Each row is followed by its group and then its class within the group.
[  0  -8  -1  -4   5  -1   7 -18  -1   2   9 -19  23 -18   3  -1   1  -6
  10  16   7  -4   0  -6  -2]  q110:<23>
[  6   1  -2  -4   4  -3   2   0  -4  -5  -2  -6 -31 -25   5   0  -6   0
   0 -11   0   6   2   2  -1]  q314:<20>
[  2   1   4  -4  28   1 -16  -6  -3   3  -1   6  10 -12  -2   1   0  -6
   5   7   5  -4   3  -5  -4]  q110:<23>
[  5   2  -3  -5  33   6 -24  28   3  -5  -4   2  24 -17  -3  -1   0   0
  -6  -2  10  -3   9  -3  -2]  q110:<32>
[ -1  -3 -18  -5  23  -3  10   0  -3  -5   1  -5 -12 -29   1  -1   0  -1
  -2  -8   0   7  -3   4  -4]  q314:<20>
[  4   2   4  -2   4   2 -19  10  -3  -3  -2   0   8  -3  -1   0   0  -3
  -1  -4   3  -2   8   0  -1]  q110:<25>
[  3  -1  -1  -5  -4   7 -13  -1   4  -3  17 -17  32 -13  -3  10   0  -9
   3   3   8  -2   6  -5  -1]  q110:<32>
[  3   2   3  -2 -29   2   8  -9  13   4  13 -11  25  22  -8   6   2   1
  -2   8   2  -2  -3   1   5]  Q729:<38>
[  1  14   5  -2   3 -11 -15 -27  -4  -2  -4   5 -41 -30  10  14  -4   0
   3 -25  -5  12  -3   5  -2]  q314:<20>
[  2  13  -1   4 -16   3  -3  -4   4   2  -2   6  12  23  -3   2   2  11
 -10 -14   7   6   4   7   2]  Q729:<43>
[  0   2  -9   1  28   6  -9  31   1  -4 -19  27   4  19 -11   9   2   7
  -9  -5   6  -3   2   3  -1]  Q729:<38>
[  5   4   5  -4   0   4 -10  -2   4   0   7 -13  39  -5  -1   0   2   0
  -2   2   8  -3   5  -2  -2]  q110:<25>
[ -1   8  -3  -3  -9   6   7 -19   1   1  10 -13 -13 -23   2   4  -3   2
  -3 -12  -1  19  -4   6   1]  q314:<28>
[ -1  14  -2  -6 -41  -1  11 -41   8   3  35 -38  -4 -23   7   8  -2  -1
   1 -24  -6  12  -3  10   3]  q314:<28>
[  3   6  -1  -2 -16   6   1  -1   5   1   8  -4   9  16  -4   2   0   5
  -5  -5   2   2  -1   0   3]  Q729:<38>
[  6  -2   5   1  -3   5 -11   7   0   3   2  -9  25  -3  -1  -2   1  -3
   1   6   9  -6   7  -4  -1]  q110:<25>
[  4  15   7   6  -1   3 -15  14   0   3 -17  14   4  16  -1  -1  -1  10
  -9 -11   6   5   6   4   0]  Q729:<38>
[  6   9   6  -3  35   1 -39  14 -11  -1  -8   6  -5 -24   4  -2   0   1
   0   0  -4  -4   5   1  -1]  q110:<32>
[  5   2  -3   1  19   4 -16   9  -1   0  -2   3  26  -5  -3  -4   0  -1
   0   3   9  -2   7  -3  -5]  q110:<25>
[ -3  16   0   5 -27   4  -7  -6   3   3   9  -4   8  11  -5   3   2   3
  -9 -16  -5   8   2   8   3]  Q729:<43>
[ -3  12   6   3 -13   0  -2  -6   9   7   5  -5  23  15  -6   1  -2   8
  -8  -7  -2   4  -2   1   1]  Q729:<43>
[ -1  -7 -19   0  24   0  13  15   2 -11  -6  -8   0 -38   3   3   0   1
  -8  -8  10  10   1   2  -5]  q314:<20>
[  3   2  -3  -1  -4   5  -7 -13  -2   6  16 -12   2 -20   1   2  -2 -11
   7   6   0   4   2  -3   0]  q110:<23>
[  4   6   4  -7 -12  -6   8 -34   4  -1  11 -20 -11 -26   3   6  -1   2
   1 -17  -2  13  -2   4   0]  q314:<20>
[  4  -6   6  -3  14   3  -3   4   1   4   0  -5  17 -13   2   2  -1  -8
   8  20   8  -9   2  -9  -1]  q110:<23>
[  2  -8  -4  -4  20   6   1   4  -6   3   4  -9   9 -23   3  -8  -3  -9
   8  20   5  -7   1  -7  -1]  q110:<23>
[  0  12 -11   0  18   0 -12 -13  -4   2   3   6 -14 -16   1   7   0   3
  -1 -10   0   8  -2   5  -2]  q314:<27>
[ -2  10  11  -2   2   1 -14   1   6   3  -4   8  15   5  -7  12  12   2
 -14  -5   3   2   1  -2   2]  Q729:<43>
[ -3  -3   6   4   8  -2   5   5   4   3 -10   3  21   5  -8   0   7   0
  -3  -1   1  -2   2  -2  -1]  Q729:<43>
[  3  -8   4  -5  12   4  -4  15   2  -2  11 -18  37 -21  -3 -10   0  -8
  -2   4   2  -2   9  -6  -5]  q110:<32>
[ -2   9 -20   0   5   3  15  -3   4  -2   7 -10   2 -18  -1   6  -1   6
  -5  -8   6   9  -6   9  -1]  q314:<28>
[ -2   0  -5  -3   3  -1  14 -14   6   1   8 -12  30  -2  -3  -4   1   7
  -3  -5   1   7  -3   5  -1]  q314:<27>
[ -2  -4 -18  -4   5   0  17 -10   1  -2  14 -11  21  -8   4  -6  -2   8
   1  -7   0   7  -1   1  -3]  q314:<27>
[  4   7   0   2   7   3 -17   6   1  -3  -6   5  -1  -4  -2   9   1   0
  -4  -7   4   2   5   3  -1]  q110:<25>
[  4   7   5  -2  21   4 -31   8  -5  -1  -3  10   3  -6  -1   6   1  -4
   1   2   4  -4   5  -3  -1]  q110:<32>
[  0  12   5   2 -23   0 -10 -10   6   3   1  -2   0  13  -1  10   1   9
  -4  -8   2   4  -2   7   4]  Q729:<38>
[-2  6  2  3 -3 -1  0  5  5  2 -8  7 10 14 -3  4  1  6 -9 -8  3  2  0  4
  1]  Q729:<43>
[ -6  -4 -15  -1  20  -4  19   6   4  -5  -1  -6   3 -31   1   4   0   6
  -7 -13   2  11  -4   4  -4]  q314:<28>
[  7   5   5  -4  -6   6 -13   7   3  -3   5  -9  16 -10  -2   1   0   0
  -6   0   6  -2   7   3  -3]  q110:<25>
[ -2  -9   1   1  -3   5   1  17   2   4   8 -23  27 -26   0   1   2 -14
   1  19   8  -6   7  -5   3]  q110:<23>
[-2  6  4  2 -3  3 -6  9  6  1 -2  8 21 16 -6  6 -3  4 -5 -9  0  2  3 -1
  0]  Q729:<19>
[  1   8   9  -2   0   2 -31  11   0   2   9 -10  36 -13   2   4   1  -2
  -3   2   4  -6   8  -1   0]  q110:<32>
[  1  -1 -14   0  -8  -1  26 -20   3  -2   8 -18   1 -25   1  -1  -3   2
  -2 -17   5  14   1   3  -4]  q314:<28>
[ 1 -1 -6  0 14 -2  7  0  3 -1 -4  4  1 -5  1  5  1  6  0 -6  5  3 -3  1
 -1]  q314:<27>
[  3   3   8   3 -16   1 -18   7  -1   0   1 -12   7 -10   3   0   1  -5
  -3   1   5  -1  10   1   2]  q110:<25>
[  2  -6   6  -5  12   0 -12   7   0  -2   8 -16  36 -19   2  -6   2  -6
   1   6   4  -5   6  -6  -2]  q110:<32>
[  4   9  11  -2   3   6 -15  18   8   3  -5   7  10   8  -7   5   0   3
  -6   0   5  -1   1  -2   2]  Q729:<38>
[  4  -8 -19  -4  20   6   3  15   2  -4   1 -10  32 -12  -4  -1  -1  -1
  -3   7  11  -4   8  -3  -4]  q110:<25>
[ -2  16   6   4 -10   2 -19  -6   6   4   5   9  28  31  -1   8   2  13
  -3 -10   2   2  -1   0   1]  Q729:<19>
[  0   7   3  -3 -18   0  -3  -7  11   0   6   2  21  22  -4   9  -1  14
  -4  -6   2   1  -5   1   2]  Q729:<38>
[ -1   7   2   0   3   5 -13  11   4   0   3   4  27  10  -3   2   0   7
  -7  -5   2   1   3   0  -1]  Q729:<19>
[  2   5   6   2   2  -2  -1  -4   4   2  11 -15  21 -16   0  -2   1  -8
   4  10   2  -3   1  -7   1]  q110:<23>
[ -1  -1  -4  -1  13  -1  -9  17   0  -2   1  -8  14 -19   2   1   0  -2
  -5   1   5  -5   4   0  -3]  q110:<32>
[  5  -4  12  -6 -15   6   1 -10   3   8  21 -32  31 -16   2  -7  -1 -13
   5  18  -3  -5   1  -6   4]  q110:<23>
[ 0  6  2 -2  2 -1 -6 -6  7  3  7  2 29 12 -3  1 -1  7 -2 -3  3  0 -1 -1
  1]  Q729:<19>
[  4   0   2   2  11   4 -12  -6  -5   0  -2  -7  30 -10   1  -3   0  -4
   1   0   9  -3  12   0  -4]  q110:<25>
[ -3   4 -12   1 -11   1   9 -22  -1  -1  13  -7 -23 -17   5   7   0   1
   2 -12  -4   9  -4   6   0]  q314:<27>
[  2  -9  -4  -1  32   4   1  16  -3   6  -1  -1  24 -16   1 -10   0  -5
   6  21   5  -6   0  -7  -2]  q110:<23>
[ -2   5  -2   3  18   2  -4  14   8   2 -18  19  10  15 -14  12   2   3
 -10  -3   4   1   2   4   1]  Q729:<43>

Each row is followed by its group and then its class within the group.
[  3  -6   2  -5  -4  -5   1  -7   3 -11   1   4   5  -5   8   3   2   6
   5  -3   0  -8   4  -4  -2]  (13):X
[  2   0   1  -1  -2  -7   0   2  -2   1  -1   6   0 -11  -3  -5   1  17
   3   5  17  -7   7   1  -7]  (7):Y
[ -1   4   3  -5  -3   5  -1  -3  -1   3   0  -6   2 -15   1  -1   2  24
   3  -3   0  -5   9   3   4]  (13):X
[ 1  3  5  3 -5  2  8  2  0  3 -3  1 -1 -6 -2  1  0 31 -1  9 11 30 -2  2
 -7]  (7):Y
[  1  -9   1  17   8 -13  -4   0   2   5   8   6  -1   5   4  -6   1 -25
  -6   4   2  -4  -6  -1   2]  (6):J
[ -2  -2  -1   0   2 -13   1  -3  -2   7   4   8   2  -2  -4   0   2  23
   0  15  -2 -19  -7   2   6]  (6):J
[  4   1   3  -1  -3   8  -5  -1   1  -5  -3   2   2  -8   2  -5   2   3
   4  -2  -3 -18   7   0  -1]  (13):X
[ 0 -3 -3  4  3 -5 -2 -3 -1  2  8  9 -1 -4 -4  4 -2  5 -1 11 -5 -3  2  2
  3]  (6):B
[  5  -1   8   9  -4   8   3  -2   1 -13  -6   2   3 -10  10  -6   2   7
   7  -2   3  -4   2  -2  -6]  (13):C
[  3   0   0  -3  -3  -4   0  -1   1  -2  -4   0   4  -4   5  -6   3  10
   1   4   1 -13   4   1   4]  (13):C
[  0  -3   2 -12  -3  -2   3   5   1  -2  -7   5   5  -6  -2   0   7  18
   3   5  16 -19   7   5  -8]  (13):C
[ -2  -4   1  11   4  -3   2  -1   1   0   9   1   1   4   1  -5   2  -2
  -1   3  -7 -17  -8   3   7]  (6):J
[  1   1   5  -4   4  11  -5  -1   0   9  -1  -6   4 -13  -3   2   2  15
   3  -5   5  -8   2   5   4]  (13):X
[ 2  1  2 14 -8 -4  1  6 -1  0 -4  4 -3 -4 -6 -5  4 22 -5 15  7 39 -1 -2
 -8]  (7):E
[ 4  3 -1 -2 -2 -6  7  3  1 -1 -5 -4  2 -8  0 -9  5 17  0  2 11  1  3 -1
  3]  (7):Y
[ -2   4   0  10   2  -4   3   3  -3  -2   2  11  -1   9   7 -10  -4  13
   1  16 -14  -7  -6   5   3]  (6):J
[  1   4   0 -11  -3  -3   4   5   2   5  -3  -4   0  -8  -4   6   1  18
   1  -2  12   8   1   1   0]  (7):Y
[  1   7   4   4  -3   2  13   2   0   1  -5  -7   2 -13   1   1   0  30
   3  -1  20  21   1   0  -5]  (7):Y
[ -2  -6  -3   9   3 -12   1  -3   0  -5   6   9   3   7   6  -1   3   2
   2   7 -11  -6  -6   3   4]  (6):J
[ -3  -7   1   9  -4 -12   4  -5   2   3  11   7  -3   6  -2 -11   3   7
  -4  16  -5  -6  -7   0   0]  (6):J
[ -3   2  -5  15   6 -11  -1   3   0   6   6   4   0   6  -2 -15   2   2
  -6  12 -12 -12  -4   1  10]  (6):B
[  2   3   5  -3   0  -2   9  -3   2  -5  -3  -1   3 -10   4  10  -1  19
   5  -7  10  15   3   3  -6]  (7):Y
[ -2  -3  -4   4   0 -12   3  -2   0   7   7   7  -2   7  -4  -2   0  -2
  -2  11   0   2  -6   0   8]  (6):B
[  4   2   6 -13   0   5  -3  -6   1   0  -6  -3   7  -6   8  12   1   8
   7  -6   0  -4   6   2   3]  (13):X
[  4   2   5  -4  -3   5   1  -3   3 -10  -5  -2   5 -12   4   8   2  14
   4  -6   1   4   4   1   2]  (13):X
[ -4  -4   0  18   5  -7   1   4   0   1   3  10  -1  11  -1 -11  -1  -4
  -6   9  -9  -2  -5   3   1]  (6):B
[ 2  0  5  2  3  0  1  1 -3 10 -5  0  6 -2  2  8  3 13  1  5  6 20 -3  6
 -1]  (7):Y
[ 0  0  1  4 -2 -1  4  5 -2  4 -2  1  0 -6 -5 -1  2 15 -1  7 12  8 -1  0
 -2]  (7):Y
[ -1  -3   4   9  -2   1  -8   4  -1   1  -1  15   3  -3  -2 -12   5  27
  -4  19  -9  -5   2   3  -5]  (6):B
[  0  -1   4   4  -3 -10  10   1   2  -4  -4   0   3  -2   2  -3   5  18
  -1   6  16  12  -2   3   0]  (7):E
[  3   4   5 -12  -9  -3  11  -6   2  -1  -3  -4   3 -11   7  -4   5  33
   4   2  10   1   2   3   2]  (13):C
[ -4  -2  -3   0   0  -7   5   0   2  -1   9   6  -2   2  -6 -13   1   9
  -3   9  -4 -20  -4   2   3]  (6):B
[ -2  -8  -2   1   0  -9  -2  -1  -3   2   4  12   1  16  -1  -4   4   6
  -6  15  -3 -15  -3   3   1]  (6):J
[  4  -4   1  17   5  -7   3   6  -4   8   7   3   1   2   2 -15   2   4
  -2  11  -2  -9  -7   3   7]  (6):B
[  3   2   1   0  -2   4   1   2  -4  -5 -11  -6   4  -7   8   1   4   5
   6  -3  -1 -12  -1  -1   2]  (13):C
[ -4  -3  -4  12   0  -2   7   8  -2  -6   0   5   0   7   0 -13   4  11
  -2  10  -4  -9  -6   2  -1]  (6):B
[  5  -1  -2  -8  -7   3   0  -2   0  -3  -7  -3   3  -7   5   2   0   2
   6   3   1 -13   0   0   2]  (13):X
[  1   3   4 -10  -4   9  -3  -1   1   1  -4  -4   6  -9   1   8   5  30
   1   0  -4  -5   3   6   5]  (13):X
[  2   0  -1  10  -1 -12   3   4   2   4   2   1   2  -9  -6 -13   5  19
  -4   9  17   9   2   0   1]  (7):Y
[ -4  -1  -5   8   1  -1  -3   5   1  -5   8  12  -3   7  -9 -10  -1  -7
  -5   8 -12 -13   1  -1  -1]  (6):B
[ -3   4  -2  11   2  -7  -2   2   3  -3   5   8   0   1  -2  -8   0  15
  -7   5 -12  12  -1   0   2]  (6):B
[ -1 -12   1   8  -2   1  -3  -1   1  -6   5   8   2   6   2  -3   3   1
  -2  11 -12 -12  -7   0   0]  (6):J
[-4 -7 -3  8  2 -9  5  1  3  1 10  4  2  7 -2  2  2  8 -5  5 -5  1 -9  4
  4]  (6):J
[  1   2   4  -6  -8  -2   7   1   7   2  -7   1   2  -2  -4 -12   4  27
  -7   7  11   6   3   4  -1]  (7):E
[ 3  0  4  1 -1  5  2 -2  2 -5  1 -1 -2 -7  1  1  0 -4  1 -5 10 -6  4 -2
 -8]  (13):C
[  3   2   4   7  -5  -6  12  -1   2  -5  -5  -6   7 -10   9 -13   3  28
   4   3  10  -4  -1  -2   2]  (13):C
[ -4  -2  -2   6   0 -15   0   0   6  -1   6   7   2   5   7 -24   4  13
  -7  11 -13 -21  -1   1  11]  (6):B

Each row is followed by its group and then its class within the group.
[  3  -2  -7 -11  13 -16   3 -10  -3  21  -2 -12  32   3   2   8   1  -7
   7  -1   2   3   5   1  -3]  (78):(113)
[ 5  8 -7  1  1  4 19 -4  0  5 -1  8 10  8 -7 14 -4 -7 -9  1  1  5  3 -1
 -1]  (78):(109)
[ -8  -7  -6   0   8   6   1   5 -16 -16  -6 -17  -4  -3  -3  -7  -3   1
  -2   5  -7   4   4  -5   0]  (85):(108)
[16  1  4  2  7 -9  5 -4  1  1  3  2  7 -3  5  5  1 -3 -1 -2  5  4 -2  3
  3]  (78):(111)
[  8  -8  -2   5   4   0  12   2   3   7  -1  -3  14 -12   5  13   0  -5
   3   2   7  -1  -6  -5   4]  (78):(111)
[ -2   9 -22 -11 -21   7  18 -11  -7  -2  -5 -17  11  -9   0  23  -2  -4
  -6  -7  14   2 -12  -7   6]  (79):(104)
[ 31  -5   6   4   7 -13   8 -18  17   8  -6  -8  17 -13   2  -6 -14  -9
   9  -7   5  -9  -9  -8  -6]  (78):(113)
[ 1 10 -1  6 16  0  3 -6  3 15  2  5  4 10  0 -2  0 -3  6 13  1  4  4 10
  3]  (78):(109)
[ -5  -3 -22 -14 -16   1   9  -4 -12  -8   0 -11  20   6  -2  10   1   1
  -9  -8   5   5  -1   6   5]  (79):(104)
[ 12  -4   6  13   4  -6  -1  -5  29   2 -14  -7 -12  -1  -3   1 -14 -17
  -6  -7  10 -13  -7   7  13]  (78):(109)
[-15  -1 -20 -10  -7   4  16  11   8  -6   6  -1  -2   7   4   7  -4   0
  -7  -5   4  10  -6  -2   2]  (79):(104)
[  7  -5   0   5  16  10  -1   7   1 -15 -10 -18 -23  -2  -3 -21  -4  -7
  -7   0  -4  -5   3   2   8]  (85):(108)
[-13   8 -20  -3  -9   0   0   1  12 -11   7  -4  -2  -3   2   1  -7  -5
  -8  10   1  -6  -5  -7   5]  (79):(104)
[ -6 -13   7   9  10 -13  11  -1  15  11   8   8   7   6   5  -6   1   1
  10  16   1  11   1  -5   3]  (78):(113)
[-23   2  -9  -4 -14  -2   8   5  -9  -2   7  -3   6   1 -13   0   8   3
   2  14   0  11  -7  -4  -1]  (79):(106)
[  4  -6   1   4   5  -4  11  -7   5   6   1   8   2   7   3   6 -10   1
  -4  -3   2   1   7   1  15]  (78):(109)
[ -8   1  -4  -2  -8  18  -6   0 -13   1 -12 -20 -11   8   0  16  22   3
  -7  11   3   6  -4   0 -10]  (85):(97)
[-33 -37  18   1  11 -33   2  10  46  24  14  26 -13  48  18 -42   1  -4
  16  38 -11  12  23   6  16]  (78):(111)
[ -9  18 -15  -4   6   4   5  -2  14 -11 -10   2  -7   5  -2   2  -3  -4
  -4  -7   3   2 -11   2   4]  (79):(100)
[ -5   0  -7   2  14  19   4   6  -1  -2  -9 -11 -22  -5   5 -20 -10   7
  -5  22  -4   6   3  -4   4]  (85):(108)
[ -1   3 -14  -7 -14  -8  -1  -9   8  -3   4   6   3  -2   0  -2  -8  -9
   2   0   3  -2  -6   3   5]  (79):(104)
[-15  -2  -2  -5  -9  11  14  -6   4  -2   1  -4  -6   4   1   4 -13  -6
  -6 -16   8   7  -3   2   2]  (79):(104)
[  0  24 -12   0  -4   3  -1   5 -21  -9 -11 -13  21 -12 -15  32   7  -8
 -20  -9   1   1  -7   3  -1]  (79):(100)
[ 15  -7  -2   3   5   6   8 -13   4   7 -14 -10  14 -10   4  10  -8  -2
   2  -7   7  -7  -5   1   6]  (78):(109)
[  1  -4 -15  -4 -17  13   9   4   8 -10  -8  -2 -25   4  -3  -3   6   4
  -6 -11   3   7  -3   6   2]  (79):(106)
[  9  -6  -2  -2  13   7  -2 -11  -6  -1  -9 -30  -7 -15  -2 -25 -18   0
  -2  15  -7   5   9  -5   3]  (85):(108)
[ 22  -1   6  18  10   0  -3   3  26  -5  -7  15 -27  17  -2 -12  -3  -3
   4  12  -7   1  -3  -8  -1]  (78):(109)
[ -2   2   5  -5   2  14   1  -6 -31   1   5 -31   6  -9  -2  -1  -7  -1
  -7 -15  -2   1  -2   1  -5]  (85):(96)
[  3 -15   3  -4  -1   9  -2  -5  -8   4  -9 -40  13 -23  -7   4  -9   5
   6 -12  10 -11 -13  -2   9]  (85):(108)
[  3  16 -30  -8 -15  10   7   0  -7 -21  -7 -13 -12   3  -3  -9 -12 -10
 -10   9   4   0 -10  -6  -1]  (79):(104)
[ -8   5  -1  -5  13   8   7 -10 -24   7   2 -30  11 -12  -6   2  -9   6
 -11   2  -6   4  12   1  -5]  (85):(108)
[  7   0   3   3  11  -6  11 -11 -15  30   5   3  12  -4   0  -5  -1   0
   7   1   5  -1  -1  -6   3]  (78):(111)

Each row is followed by its group and then its class within the group.
[-12  -1   7  -9   4 -12   0  -1   8  -1  -2   4 -16  -5   9 -10   4  -1
 -24  15  -1   2  -3  21   3]  Q103:[85]
[ 22  28   2  15  -8  -1   5   3   2  -3  -3   2  -1  -1  -3  -5   0   1
   3 -11  11  -2 -13  10  -3]  q432:[72]
[ 28  19   7  11  -3 -17   5  -1   2 -12   2   4   2  -8  -3  -5   3  11
  11  -6  -3  -8 -10   1   7]  q432:[58]
[ -8   0   1  10   6 -16   0  -5  -1  -8  -1  -5   1   3 -15  12  -4  -3
   2  32  -2   3  11 -22  -8]  Q853:[82]
[-21  -6   8  -1   0 -10  -3   2   2  -5   2   1 -19  -9   1  -3   8  -1
 -15  10   5   3   1  16   0]  Q103:[65]
[  0  -7 -12  17   0   0  -1   7   2   7  -1   1  12   1  -6  -6   1  -3
   0 -29  26   3  -3  -2  -1]  Q836:[83]
[  8  -3   8   0   3 -23   0  -7   0  -9   6 -12   3  -2  -8  18   4   1
  -1  40 -11   1  10 -13  -4]  Q853:[82]
[ 33  15   3  11  -5 -25   3  12   2  -5   0   7 -17  -4  -9   8   3  -3
   8   5  -3  -1  -7   1  14]  q432:[58]
[ -9  -5   7  -6   1 -14  -4   4  -4   1  -5  -1 -20  -5   4   3   8  -2
 -18  10  -3  -1  -1  23   5]  Q103:[65]
[  3  -1   8   7   2  -3  -2  -9  -1  -6   1  -6   5   0 -11  12   3  -8
  34  25  -5   2  13 -14  -7]  Q853:[82]
[  2  -5  -3  17  -3 -14  -3   5  -2   2   4   2   8  -1 -10  15  -5   3
   6 -14   4  -1  -3  -1   0]  Q836:[81]
[ -5   3   2   6   7 -13  -5   0   2  -5   4  -6  12   2  -8   7   4   1
  -4  21 -11   1   7 -18   0]  Q853:[82]
[ -4   6   3 -10   4   2  -1  -5  -6  -7  -3  -7   8   0 -11  10   8   0
   4  15 -10   0   3 -18  -4]  Q853:[67]
[  6  34   6   3   0  45  16 -10   2   0   0  11  18   0  17 -37 -11   9
  20 -11   2   1   9  -3  -4]  q432:[84]
[ 27  15  -1  11  -9 -16   7  10   6  -3  -2   3  -9  -5  -2  12   5   9
   5 -11   4   3 -13   4   6]  q432:[84]
